Below is a small trained network, with its code and all its weights. Each question gives an input and a target symbol and asks what happens when units are switched off, that is, made to give their printed mean instead of their output.

import numpy as np


def w(rows, s, z=0):
    codes = np.array(rows[::2]) - 128.0
    scale = np.full(codes.shape[1], s)
    scale[-1] = z or s
    return codes * scale


def norm(h):
    return h / np.sqrt((h * h).mean(-1, keepdims=True) + 1e-5)


def f(y):
    return y / 2 * (1 + np.tanh(0.7978845608 * (y + 0.044715 * y**3)))


def softmax(a):
    e = np.exp(a - a.max(-1, keepdims=True))
    return e / e.sum(-1, keepdims=True)


def log_softmax(a):
    a = a - a.max(-1, keepdims=True)
    return a - np.log(np.exp(a).sum(-1, keepdims=True))


def net(x, mask):
    ids = ['αβγδεζηθλμπστψ'.index(c) for c in x.split()]
    T = len(ids)
    res = E[ids] + P[:T]
    u = 0
    for l in range(2):
        q, k, v = (norm(res) @ M[l].T for M in (Q, K, V))
        z = softmax(np.where(np.tri(T) > 0, q @ k.T / 4**0.5, -1e9)) @ v
        res = res + np.where(mask[u], z, O[l][:, -1]) @ O[l][:, :-1]
        u += 1
        y = f(norm(res) @ A[l][:, :-1].T + A[l][:, -1])
        res = res + np.where(mask[u : u + 12], y, B[l][:, -1]) @ B[l][:, :-1]
        u += 12
    return log_softmax(norm(res)[-1] @ U[:, :-1].T + U[:, -1])


Q, K, V, O, A, B = {}, {}, {}, {}, {}, {}
E = w([
[175,70,155,204],'α',
[62,147,166,111],'β',
[134,156,111,47],'γ',
[206,24,6,175],'δ',
[121,76,98,135],'ε',
[136,111,20,121],'ζ',
[167,98,97,99],'η',
[137,169,94,110],'θ',
[111,157,139,122],'λ',
[214,114,66,111],'μ',
[171,94,112,132],'π',
[168,75,95,163],'σ',
[102,186,139,56],'τ',
[162,72,108,105],'ψ',
],0.017)
P = w([
[93,175,123,133],'0',
[142,131,93,137],'1',
[128,141,165,130],'2',
[75,32,131,4],'3',
[148,128,95,137],'4',
[114,146,161,130],'5',
],0.021)
Q[0] = w([
[92,157,66,116],'0.h0',
[171,149,255,80],'0.h0',
[138,143,160,53],'0.h0',
[206,78,114,53],'0.h0',
],0.0086)
K[0] = w([
[130,163,96,160],'0.h0',
[144,95,198,135],'0.h0',
[183,182,163,90],'0.h0',
[249,119,102,108],'0.h0',
],0.012)
V[0] = w([
[118,191,60,149],'0.h0',
[78,49,119,91],'0.h0',
[58,57,149,148],'0.h0',
[165,41,251,222],'0.h0',
],0.003)
O[0] = w([
[189,84,165,147,174],'0.h0',
[175,152,100,116,105],'0.h0',
[82,154,56,101,48],'0.h0',
[2,234,6,146,9],'0.h0',
],0.0032,0.0014)
A[0] = w([
[171,43,77,117,115],'0.n0',
[117,209,212,88,133],'0.n1',
[159,138,88,11,188],'0.n2',
[99,137,131,11,109],'0.n3',
[80,43,77,110,152],'0.n4',
[127,187,126,194,81],'0.n5',
[166,89,86,165,40],'0.n6',
[197,129,217,164,43],'0.n7',
[58,156,237,133,14],'0.n8',
[186,214,99,133,191],'0.n9',
[96,205,204,174,65],'0.n10',
[170,126,146,50,1],'0.n11',
],0.013,0.0072)
B[0] = w([
[83,117,107,88,208],'0.n0',
[150,218,67,93,179],'0.n1',
[72,140,221,131,250],'0.n2',
[99,59,156,216,196],'0.n3',
[182,167,113,71,177],'0.n4',
[126,177,83,245,133],'0.n5',
[138,59,2,87,147],'0.n6',
[157,178,231,157,142],'0.n7',
[149,5,77,81,155],'0.n8',
[164,194,195,112,188],'0.n9',
[71,127,64,57,158],'0.n10',
[91,114,119,185,143],'0.n11',
],0.0091,0.011)
Q[1] = w([
[192,246,138,98],'1.h0',
[86,122,100,84],'1.h0',
[242,132,27,141],'1.h0',
[67,52,121,218],'1.h0',
],0.011)
K[1] = w([
[141,104,207,77],'1.h0',
[91,154,62,82],'1.h0',
[196,48,107,102],'1.h0',
[89,102,92,254],'1.h0',
],0.016)
V[1] = w([
[135,32,157,211],'1.h0',
[179,64,227,81],'1.h0',
[77,119,198,190],'1.h0',
[254,85,148,115],'1.h0',
],0.0078)
O[1] = w([
[160,1,143,248,2],'1.h0',
[164,170,182,85,122],'1.h0',
[50,147,143,35,96],'1.h0',
[209,99,240,114,72],'1.h0',
],0.0079,0.0032)
A[1] = w([
[58,86,167,97,77],'1.n0',
[53,116,208,252,2],'1.n1',
[135,246,54,114,166],'1.n2',
[54,54,166,119,147],'1.n3',
[143,24,60,119,116],'1.n4',
[217,151,103,103,106],'1.n5',
[73,152,68,237,191],'1.n6',
[101,231,145,61,107],'1.n7',
[145,188,186,238,115],'1.n8',
[156,118,244,101,116],'1.n9',
[120,44,93,74,141],'1.n10',
[221,188,164,148,140],'1.n11',
],0.013,0.0079)
B[1] = w([
[176,156,92,147,182],'1.n0',
[125,49,80,3,174],'1.n1',
[119,96,146,159,239],'1.n2',
[171,128,106,154,218],'1.n3',
[98,87,145,129,192],'1.n4',
[117,180,121,131,165],'1.n5',
[162,112,168,110,176],'1.n6',
[161,82,119,116,254],'1.n7',
[39,178,115,138,177],'1.n8',
[144,47,105,128,221],'1.n9',
[108,175,154,149,211],'1.n10',
[106,175,122,206,176],'1.n11',
],0.016,0.0075)
U = w([
[9,68,147,194,58],'α',
[55,147,58,134,122],'β',
[47,154,249,92,84],'γ',
[156,79,46,182,105],'δ',
[216,157,111,160,211],'ε',
[238,160,161,25,44],'ζ',
[129,63,175,97,110],'η',
[118,215,146,118,225],'θ',
[159,187,35,105,143],'λ',
[175,127,227,130,164],'μ',
[104,156,172,177,250],'π',
[162,73,136,234,122],'σ',
[77,203,168,39,91],'τ',
[221,84,53,150,79],'ψ',
],0.02,0.011)

Each question gives the input, a string of symbols that net reads in full, and the target symbol t.
The units are the heads (4 rows each of Q, K, V and O) and the neurons (one row each of A and B). Each row of codes is followed by its name. A weight is (code - 128) times the scale printed after its matrix; where a second scale follows, it is the last column's (O, A, B and U).
mask holds one flag per unit, layer by layer, with each layer's heads first. A switched-off unit (its flag False) gives its mean, the last column of its rows in O or B, instead of its output. The means were averaged over made-up inputs and are rounded, as every weight is.
A unit's drop is (log p(t) with every unit on - log p(t) with that unit switched off) / (log p(t) with every unit on - log p(t) with every unit switched off).
The circuit of an input: a set's keep is (log p(t) with only the set's units on - log p(t) with every unit switched off) / (log p(t) with every unit on - log p(t) with every unit switched off). Starting from the 12 units with the biggest drops (on a tie, the unit counted first), units are removed one at a time, each time the one whose removal leaves the highest keep (on an exact tie, the one counted first), for as long as the keep stays at least 0.8.
circuit, biggest first: the units of the circuit, biggest drop first
top k neurons: the k neurons with the biggest drops, biggest first
top k neurons in layer l: the k neurons of layer l with the biggest drops, biggest first
input α β λ λ, target α: top 4 neurons => 0.n3, 1.n7, 0.n9, 1.n10
input σ η δ σ, target σ: top 4 neurons => 0.n2, 1.n3, 0.n1, 0.n10
input τ α λ μ, target τ: circuit, biggest first => 1.h0, 1.n10
input μ ψ α η λ, target π: circuit, biggest first => 1.n11, 0.n9
input τ γ π, target π: circuit, biggest first => 0.n7, 1.n11
input α θ η ψ, target α: top 2 neurons => 0.n3, 1.n10
input β ζ τ τ θ, target μ: circuit, biggest first => 0.n9, 1.n2
input α α β α α ε, target ε: circuit, biggest first => 0.n4, 0.n2, 1.h0
input β ε η λ η, target ζ: circuit, biggest first => 0.n3, 1.h0
input ζ η μ η ζ, target λ: top 3 neurons in layer 1 => 1.n5, 1.n6, 1.n9
input η π β ψ π, target θ: top 2 neurons in layer 0 => 0.n3, 0.n6
input ψ ε δ β η θ, target θ: circuit, biggest first => 0.n1, 0.n9
input τ σ η η, target τ: circuit, biggest first => 1.h0, 1.n9
input η η η τ, target η: top 2 neurons => 0.n3, 1.n3
input β λ λ μ, target β: circuit, biggest first => 1.h0, 0.n9, 0.n3, 1.n10
input β τ τ δ, target β: top neuron in layer 0 => 0.n9
input λ σ τ β ζ, target λ: top 2 neurons => 0.n3, 0.n4
input α θ ε η, target α: top 3 neurons => 0.n3, 1.n10, 1.n7
input σ α θ π, target σ: top 4 neurons in layer 1 => 1.n3, 1.n0, 1.n1, 1.n10
input τ π η η, target τ: top 4 neurons in layer 1 => 1.n10, 1.n9, 1.n2, 1.n1
input β μ τ ζ, target β: top 4 neurons => 0.n3, 0.n9, 1.n3, 1.n0
input α η β ε, target α: top 2 neurons in layer 0 => 0.n1, 0.n3
input η θ γ θ γ, target η: top 2 neurons => 0.n2, 1.n9
input θ η ζ, target ζ: top 2 neurons => 0.n3, 1.n7
input α θ ψ λ β μ, target μ: top 2 neurons in layer 0 => 0.n9, 0.n3
input η α η τ η, target ζ: top neuron => 0.n0
input α α β θ, target α: top 2 neurons => 0.n3, 0.n1
input λ π η π, target λ: top 3 neurons in layer 1 => 1.n0, 1.n3, 1.n2
input α α β σ, target α: top 2 neurons in layer 1 => 1.n10, 1.n4
input σ ψ η η τ, target γ: top 3 neurons in layer 0 => 0.n9, 0.n2, 0.n1
